Here is a tiny trained network, its code and every weight. The questions are about switching its units off for an input and a target symbol, where a switched-off unit gives its printed mean instead of its output.

import numpy as np


def w(rows, s, z=0):
    codes = np.array(rows[::2]) - 128.0
    scale = np.full(codes.shape[1], s)
    scale[-1] = z or s
    return codes * scale


def norm(h):
    return h / np.sqrt((h * h).mean(-1, keepdims=True) + 1e-5)


def f(y):
    return y / 2 * (1 + np.tanh(0.7978845608 * (y + 0.044715 * y**3)))


def softmax(a):
    e = np.exp(a - a.max(-1, keepdims=True))
    return e / e.sum(-1, keepdims=True)


def log_softmax(a):
    a = a - a.max(-1, keepdims=True)
    return a - np.log(np.exp(a).sum(-1, keepdims=True))


def net(x, mask):
    ids = ['αβγζηθμξτφψ'.index(c) for c in x.split()]
    T = len(ids)
    res = E[ids] + P[:T]
    r = norm(res)
    for j in range(2):
        rows = slice(3 * j, 3 * j + 3)
        q, k, v = (r @ M[0][rows].T for M in (Q, K, V))
        z = softmax(np.where(np.tri(T) > 0, q @ k.T / 3**0.5, -1e9)) @ v
        o = O[0][rows]
        res = res + np.where(mask[j], z, o[:, -1]) @ o[:, :-1]
    y = f(norm(res) @ A[0][:, :-1].T + A[0][:, -1])
    res = res + np.where(mask[2:14], y, B[0][:, -1]) @ B[0][:, :-1]
    return log_softmax(norm(res)[-1] @ U[:, :-1].T + U[:, -1])


Q, K, V, O, A, B = {}, {}, {}, {}, {}, {}
E = w([
[102,104,118,126,147,88,199],'α',
[98,184,141,127,127,134,155],'β',
[91,123,110,121,98,63,167],'γ',
[200,101,142,136,71,120,146],'ζ',
[81,134,177,2,111,137,134],'η',
[125,78,186,136,174,141,94],'θ',
[142,123,88,112,157,170,148],'μ',
[120,96,94,110,145,50,144],'ξ',
[73,124,123,123,111,60,138],'τ',
[148,168,126,136,154,164,190],'φ',
[77,94,100,94,86,167,146],'ψ',
],0.022)
P = w([
[114,55,169,3,94,186,207],'0',
[98,119,151,75,133,133,138],'1',
[127,145,132,90,120,133,118],'2',
[132,140,136,108,118,137,123],'3',
[129,142,132,123,122,135,127],'4',
[127,141,132,137,125,136,128],'5',
[127,141,130,149,129,135,123],'6',
[126,143,128,162,131,132,127],'7',
[126,144,129,175,134,132,126],'8',
[128,145,127,189,135,125,126],'9',
[124,147,122,202,135,122,122],'10',
[110,139,109,199,152,125,122],'11',
],0.012)
Q[0] = w([
[157,102,110,170,100,105,99],'h1',
[99,122,213,117,88,67,98],'h1',
[152,116,135,122,112,161,96],'h1',
[186,166,176,100,128,99,9],'h2',
[59,73,169,117,92,100,152],'h2',
[168,180,128,113,89,131,95],'h2',
],0.013)
K[0] = w([
[165,94,150,126,112,136,151],'h1',
[124,123,141,3,106,153,132],'h1',
[123,118,160,146,114,121,140],'h1',
[153,103,199,29,122,112,152],'h2',
[154,141,103,62,187,128,95],'h2',
[174,145,149,113,109,100,192],'h2',
],0.013)
V[0] = w([
[168,173,204,134,38,137,174],'h1',
[125,128,110,114,179,88,202],'h1',
[55,110,97,53,110,229,124],'h1',
[121,145,112,184,1,177,113],'h2',
[37,165,73,121,113,155,114],'h2',
[91,183,118,191,170,104,127],'h2',
],0.0074)
O[0] = w([
[197,210,89,171,118,98,88,132],'h1',
[90,114,2,91,90,54,166,185],'h1',
[71,68,62,169,184,111,22,253],'h1',
[44,174,108,95,66,99,82,102],'h2',
[151,166,134,64,64,95,77,147],'h2',
[181,88,93,64,109,186,124,50],'h2',
],0.0074,0.0062)
A[0] = w([
[80,207,205,79,150,69,154,197],'n1',
[99,110,116,108,83,52,142,161],'n2',
[99,91,173,68,129,108,63,1],'n3',
[172,31,142,139,96,113,129,77],'n4',
[169,75,132,89,117,10,70,59],'n5',
[146,113,95,45,192,101,104,7],'n6',
[67,167,128,83,70,172,123,127],'n7',
[98,134,140,87,65,142,97,190],'n8',
[171,205,187,98,124,152,116,87],'n9',
[136,103,104,91,148,156,162,103],'n10',
[98,90,141,73,146,178,126,207],'n11',
[59,122,163,117,131,41,121,222],'n12',
],0.012,0.0028)
B[0] = w([
[105,37,107,197,100,250,157,153],'n1',
[156,89,43,126,91,96,139,218],'n2',
[163,252,152,86,80,56,170,171],'n3',
[70,110,105,54,162,139,104,167],'n4',
[86,68,143,55,150,159,229,213],'n5',
[73,110,161,200,64,186,178,223],'n6',
[117,190,92,81,181,170,84,178],'n7',
[111,194,98,111,158,100,189,157],'n8',
[29,139,88,147,86,111,45,130],'n9',
[116,131,161,117,100,43,123,212],'n10',
[114,187,186,191,163,130,61,245],'n11',
[254,93,171,119,63,134,113,254],'n12',
],0.0086,0.0057)
U = w([
[127,30,105,85,97,107,181,200],'α',
[175,115,103,217,41,57,100,93],'β',
[115,118,113,160,129,141,138,54],'γ',
[76,150,155,118,142,52,179,50],'ζ',
[179,126,196,104,190,110,92,254],'η',
[102,161,103,68,107,73,44,164],'θ',
[172,163,97,137,214,122,161,161],'μ',
[22,96,107,208,142,132,108,132],'ξ',
[130,153,207,93,69,181,161,162],'τ',
[114,133,121,141,101,121,155,3],'φ',
[166,83,88,138,82,254,91,19],'ψ',
],0.0099,0.0039)

Each question gives the input, a string of symbols that net reads in full, and the target symbol t.
The units are the heads (3 rows each of Q, K, V and O) and the neurons (one row each of A and B). Each row of codes is followed by its name. A weight is (code - 128) times the scale printed after its matrix; where a second scale follows, it is the last column's (O, A, B and U).
mask holds one flag per unit, heads first, then neurons. A switched-off unit (its flag False) gives its mean, the last column of its rows in O or B, instead of its output. The means were averaged over made-up inputs and are rounded, as every weight is.
A unit's drop is (log p(t) with every unit on - log p(t) with that unit switched off) / (log p(t) with every unit on - log p(t) with every unit switched off).
The circuit of an input: a set's keep is (log p(t) with only the set's units on - log p(t) with every unit switched off) / (log p(t) with every unit on - log p(t) with every unit switched off). Starting from the 12 units with the biggest drops (on a tie, the unit counted first), units are removed one at a time, each time the one whose removal leaves the highest keep (on an exact tie, the one counted first), for as long as the keep stays at least 0.8.
circuit, biggest first: the units of the circuit, biggest drop first
unit that matters most: the unit with the biggest drop
top k neurons: the k neurons with the biggest drops, biggest first
which heads matter: for each layer, one digit per head in row order, 1 if its drop is at least 0.15 and else 0, layers parted by /
drop of u: that unit's drop, to one decimal
input μ ζ ψ μ γ, target α: which heads matter	00
input θ ψ μ ζ μ ζ θ φ η τ, target α: which heads matter	00
input ψ μ ψ η ψ μ ψ φ ζ θ ξ α, target α: unit that matters most	n11
input ζ μ τ μ ζ μ ζ η, target τ: circuit, biggest first	(n3; n1; n11)
input τ β η ψ μ μ ζ μ ψ, target θ: circuit, biggest first	(n6; n7)
input μ μ ξ μ, target ζ: top 3 neurons	(n10; n12; n1)
input μ μ φ φ α μ τ μ, target τ: circuit, biggest first	(h1; n2)
input ζ ψ ζ μ μ ψ μ, target θ: which heads matter	01
input θ γ μ μ ζ μ ψ γ μ, target θ: which heads matter	11
input μ μ μ, target ξ: which heads matter	00
input θ ζ ζ η θ μ, target η: which heads matter	10
input α η μ ζ ζ ζ θ μ μ θ μ, target η: top 2 neurons	(n6; n10)
input μ ζ ψ η β μ ζ β ζ τ γ θ, target η: top 3 neurons	(n6; n2; n1)
input α γ μ β ψ ψ ζ, target α: circuit, biggest first	(n5)
input μ μ ξ μ ψ ξ μ θ η, target τ: top 4 neurons	(n3; n1; n12; n6)
input η η ζ μ ζ μ, target μ: top 4 neurons	(n6; n11; n12; n1)
input β β μ η μ μ ζ μ τ τ μ, target τ: top 2 neurons	(n2; n10)
input γ μ μ ξ τ, target α: drop of n5	0.3
input μ μ ζ φ ζ μ, target μ: drop of n6	0.4
input θ ξ ζ τ μ ζ μ ψ μ τ β, target ψ: drop of n1	0.4
input ξ ψ μ μ, target ξ: top neuron	(n6)
